Below are the code and all the weights of a small trained network. Each question names an input and a class and asks about switching units off, where a switched-off unit gives its printed mean instead of its output.

import numpy as np


def w(rows, s, z=0):
    codes = np.array(rows[::2]) - 128.0
    scale = np.full(codes.shape[1], s)
    scale[-1] = z or s
    return codes * scale


def f(y):
    return y / 2 * (1 + np.tanh(0.7978845608 * (y + 0.044715 * y**3)))


def log_softmax(a):
    a = a - a.max(-1, keepdims=True)
    return a - np.log(np.exp(a).sum(-1, keepdims=True))


def net(x, mask):
    res = np.array(x, float).reshape(1, 8) / 4 @ E
    y = f(res @ A[0][:, :-1].T + A[0][:, -1])
    res = res + np.where(mask, y, B[0][:, -1]) @ B[0][:, :-1]
    return log_softmax(res[-1] @ U[:, :-1].T + U[:, -1])


A, B = {}, {}
E = w([
[149,120,179,85,71,186,89,112,85],'x0',
[120,82,213,125,150,94,170,176,128],'x1',
[130,155,183,100,121,131,97,121,156],'x2',
[104,92,185,145,110,157,66,142,135],'x3',
[56,136,125,107,169,122,104,73,1],'x4',
[154,146,151,120,134,140,121,112,103],'x5',
[174,138,64,106,108,148,113,94,96],'x6',
[36,166,150,37,80,85,87,192,93],'x7',
],0.0054)
A[0] = w([
[175,55,177,132,187,68,141,205,84,89],'neuron 0',
[145,68,166,115,175,119,174,187,100,206],'neuron 1',
[2,160,129,20,156,82,79,158,78,87],'neuron 2',
[68,117,128,154,202,133,118,98,27,133],'neuron 3',
[171,146,64,85,155,148,163,112,104,178],'neuron 4',
[109,180,86,188,208,25,167,163,125,76],'neuron 5',
[130,166,81,224,176,223,155,119,151,39],'neuron 6',
[113,66,109,147,154,98,151,93,30,5],'neuron 7',
[116,120,159,109,158,110,121,40,130,38],'neuron 8',
[178,118,149,94,199,135,231,57,145,162],'neuron 9',
],0.0065,0.0022)
B[0] = w([
[146,131,109,76,68,65,117,104,153,161],'neuron 0',
[113,104,93,95,94,66,78,101,159,188],'neuron 1',
[140,128,120,235,92,146,156,146,141,253],'neuron 2',
[163,179,79,101,57,139,140,159,255,228],'neuron 3',
[145,138,185,107,129,79,103,129,107,195],'neuron 4',
[59,83,114,70,188,161,120,139,135,186],'neuron 5',
[142,78,97,190,173,126,68,132,75,181],'neuron 6',
[148,96,76,171,154,150,141,115,182,159],'neuron 7',
[154,126,91,175,76,155,140,120,123,122],'neuron 8',
[156,168,155,141,111,85,71,148,74,214],'neuron 9',
],0.0085,0.0032)
U = w([
[123,142,139,253,76,110,157,156,143,219],'0',
[155,160,103,174,65,149,204,132,241,179],'1',
[101,127,118,42,93,78,35,88,154,137],'2',
[68,91,143,43,170,183,98,106,138,220],'3',
[71,133,154,39,147,139,134,86,107,171],'4',
[93,126,123,133,97,134,160,85,176,6],'5',
[97,177,166,75,158,107,91,167,106,42],'6',
],0.0052,0.0024)

Each question gives the input, the list of numbers given to net, and the class t.
The units are the neurons (one row each of A and B). Each row of codes is followed by its name. A weight is (code - 128) times the scale printed after its matrix; where a second scale follows, it is the last column's (A, B and U).
mask holds one flag per neuron, in row order. A switched-off neuron (its flag False) gives its mean, the last column of its row in B, instead of its output. The means were averaged over made-up inputs and are rounded, as every weight is.
A unit's drop is (log p(t) with every unit on - log p(t) with that unit switched off) / (log p(t) with every unit on - log p(t) with every unit switched off).
The circuit of an input: a set's keep is (log p(t) with only the set's units on - log p(t) with every unit switched off) / (log p(t) with every unit on - log p(t) with every unit switched off). Starting from all 10 units, units are removed one at a time, each time the one whose removal leaves the highest keep (on an exact tie, the one counted first), for as long as the keep stays at least 0.8.
units of the circuit, in order: the units of the circuit, biggest drop first
top k neurons: the k neurons with the biggest drops, biggest first
drop when u is switched off: that unit's drop, to one decimal
input [-8,0,-3,8,-5,-6,2,-1], class 3: units of the circuit, in order -> neuron 2; neuron 3; neuron 5
input [-2,-4,0,-6,7,1,3,2], class 1: units of the circuit, in order -> neuron 3; neuron 2
input [1,-7,-3,7,8,8,7,-1], class 1: top 2 neurons -> neuron 3; neuron 7
input [-8,-7,-2,-2,-2,1,-2,2], class 3: units of the circuit, in order -> neuron 5; neuron 2; neuron 3
input [1,6,-7,-3,7,4,4,-2], class 1: units of the circuit, in order -> neuron 3
input [-1,2,4,-7,8,-3,-2,1], class 1: top 2 neurons -> neuron 3; neuron 2
input [6,0,5,-4,8,7,-2,6], class 1: units of the circuit, in order -> neuron 2; neuron 3
input [-6,-4,-1,-4,-1,-4,6,-1], class 3: top 2 neurons -> neuron 5; neuron 2
input [-8,-7,0,-1,-3,-8,-3,-6], class 3: units of the circuit, in order -> neuron 5; neuron 2; neuron 3
input [-3,-7,-6,-4,8,-6,2,4], class 1: units of the circuit, in order -> neuron 3; neuron 2
input [-4,6,-2,-4,3,4,-2,-3], class 2: top 4 neurons -> neuron 1; neuron 0; neuron 2; neuron 9
input [2,-4,3,-1,5,8,-2,5], class 0: top 2 neurons -> neuron 2; neuron 5
input [-3,-3,3,-7,6,-5,4,8], class 0: drop when neuron 2 is switched off -> 1.1
input [6,2,0,7,8,1,0,3], class 1: drop when neuron 2 is switched off -> 0.3
input [2,-6,7,6,8,-5,1,0], class 1: drop when neuron 0 is switched off -> 0.0
input [-3,5,-6,-8,-3,-8,6,-1], class 6: drop when neuron 2 is switched off -> 0.1
input [-4,-6,5,-8,-7,4,-1,-6], class 6: top neuron -> neuron 9
